Below are the code and all the weights of a small trained network. Each question names an input and a class and asks about switching units off, where a switched-off unit gives its printed mean instead of its output.

import numpy as np


def w(rows, s, z=0):
    codes = np.array(rows[::2]) - 128.0
    scale = np.full(codes.shape[1], s)
    scale[-1] = z or s
    return codes * scale


def f(y):
    return np.maximum(y, 0)


def log_softmax(a):
    a = a - a.max(-1, keepdims=True)
    return a - np.log(np.exp(a).sum(-1, keepdims=True))


def net(x, mask):
    res = np.array(x, float).reshape(1, 5) / 4 @ E
    y = f(res @ A[0][:, :-1].T + A[0][:, -1])
    res = res + np.where(mask, y, B[0][:, -1]) @ B[0][:, :-1]
    return log_softmax(res[-1] @ U[:, :-1].T + U[:, -1])


A, B = {}, {}
E = w([
[153,183,27,55,127,243,83,107,118,123,176],'x0',
[27,125,141,122,183,166,112,163,140,1,108],'x1',
[112,168,167,235,168,210,203,94,142,178,130],'x2',
[131,122,130,136,150,134,111,112,114,143,115],'x3',
[108,149,178,126,207,88,98,250,223,153,214],'x4',
],0.0099)
A[0] = w([
[166,162,74,90,134,217,95,132,130,119,188,23],'n1',
[168,92,88,73,91,89,21,144,127,110,133,3],'n2',
[109,200,148,205,142,203,193,103,131,171,149,75],'n3',
[108,190,154,119,214,75,92,208,199,184,255,107],'n4',
[141,184,81,64,133,203,122,121,126,138,165,68],'n5',
[129,18,121,42,118,57,83,124,112,105,137,86],'n6',
[223,154,123,138,73,90,124,117,126,229,166,110],'n7',
],0.0073,0.0038)
B[0] = w([
[112,93,135,209,175,59,186,125,91,178,174,177],'n1',
[201,94,127,119,147,166,130,125,159,131,152,173],'n2',
[173,118,110,97,153,184,152,127,196,160,178,191],'n3',
[117,160,87,104,101,142,181,33,82,146,80,251],'n4',
[107,101,114,171,146,41,144,155,76,167,141,176],'n5',
[191,83,88,161,136,142,152,94,179,146,170,183],'n6',
[22,122,66,103,180,144,97,179,111,1,165,190],'n7',
],0.0089,0.015)
U = w([
[128,75,173,233,154,1,196,167,100,164,134,101],'0',
[229,90,131,108,149,204,150,131,244,138,163,62],'1',
[113,137,119,134,114,129,120,109,136,109,137,254],'2',
[132,161,101,65,69,147,166,38,57,132,65,96],'3',
[53,129,126,94,196,156,106,182,121,10,152,127],'4',
[149,185,178,89,104,121,66,172,122,172,129,137],'5',
[171,238,205,86,70,129,25,211,105,154,100,62],'6',
],0.0081,0.0077)

Each question gives the input, the list of numbers given to net, and the class t.
The units are the neurons (one row each of A and B). Each row of codes is followed by its name. A weight is (code - 128) times the scale printed after its matrix; where a second scale follows, it is the last column's (A, B and U).
mask holds one flag per neuron, in row order. A switched-off neuron (its flag False) gives its mean, the last column of its row in B, instead of its output. The means were averaged over made-up inputs and are rounded, as every weight is.
A unit's drop is (log p(t) with every unit on - log p(t) with that unit switched off) / (log p(t) with every unit on - log p(t) with every unit switched off).
The circuit of an input: a set's keep is (log p(t) with only the set's units on - log p(t) with every unit switched off) / (log p(t) with every unit on - log p(t) with every unit switched off). Starting from all 7 units, units are removed one at a time, each time the one whose removal leaves the highest keep (on an exact tie, the one counted first), for as long as the keep stays at least 0.8.
units of the circuit, in order: the units of the circuit, biggest drop first
unit that matters most: the unit with the biggest drop
k most important neurons: the k neurons with the biggest drops, biggest first
drop of u: that unit's drop, to one decimal
input [0,-2,-7,-7,8], class 3: unit that matters most	n4
input [7,1,4,0,1], class 0: units of the circuit, in order	n1, n5
input [-4,5,-8,-7,-6], class 1: 3 most important neurons	n6, n4, n2
input [-4,-3,-3,-6,3], class 2: units of the circuit, in order	n1, n5
input [7,4,-3,5,-7], class 0: 3 most important neurons	n1, n5, n4
input [-6,-2,-3,7,3], class 2: 2 most important neurons	n1, n5
input [-1,-8,4,-2,-6], class 4: units of the circuit, in order	n7, n4
input [7,7,2,2,8], class 3: 2 most important neurons	n4, n7
input [4,4,-8,-2,2], class 1: 2 most important neurons	n2, n6
input [5,5,-6,-2,6], class 1: 2 most important neurons	n2, n6
input [-2,8,8,-1,2], class 1: 2 most important neurons	n3, n7
input [5,7,8,0,-5], class 1: 3 most important neurons	n3, n4, n7
input [-4,-3,-7,-1,0], class 1: units of the circuit, in order	n6, n2
input [5,-1,-5,5,7], class 3: 2 most important neurons	n4, n3
input [7,-8,4,0,5], class 4: units of the circuit, in order	n7
input [-3,2,-7,-1,-6], class 1: units of the circuit, in order	n6, n4
input [3,2,-4,-8,-6], class 2: 2 most important neurons	n4, n3
input [-7,-6,-2,-8,-7], class 2: units of the circuit, in order	n4, n7, n1
input [5,2,-2,2,2], class 0: 3 most important neurons	n1, n5, n7
input [1,-6,0,7,-4], class 2: units of the circuit, in order	n4
input [-6,-8,0,6,-5], class 4: drop of n7	0.7
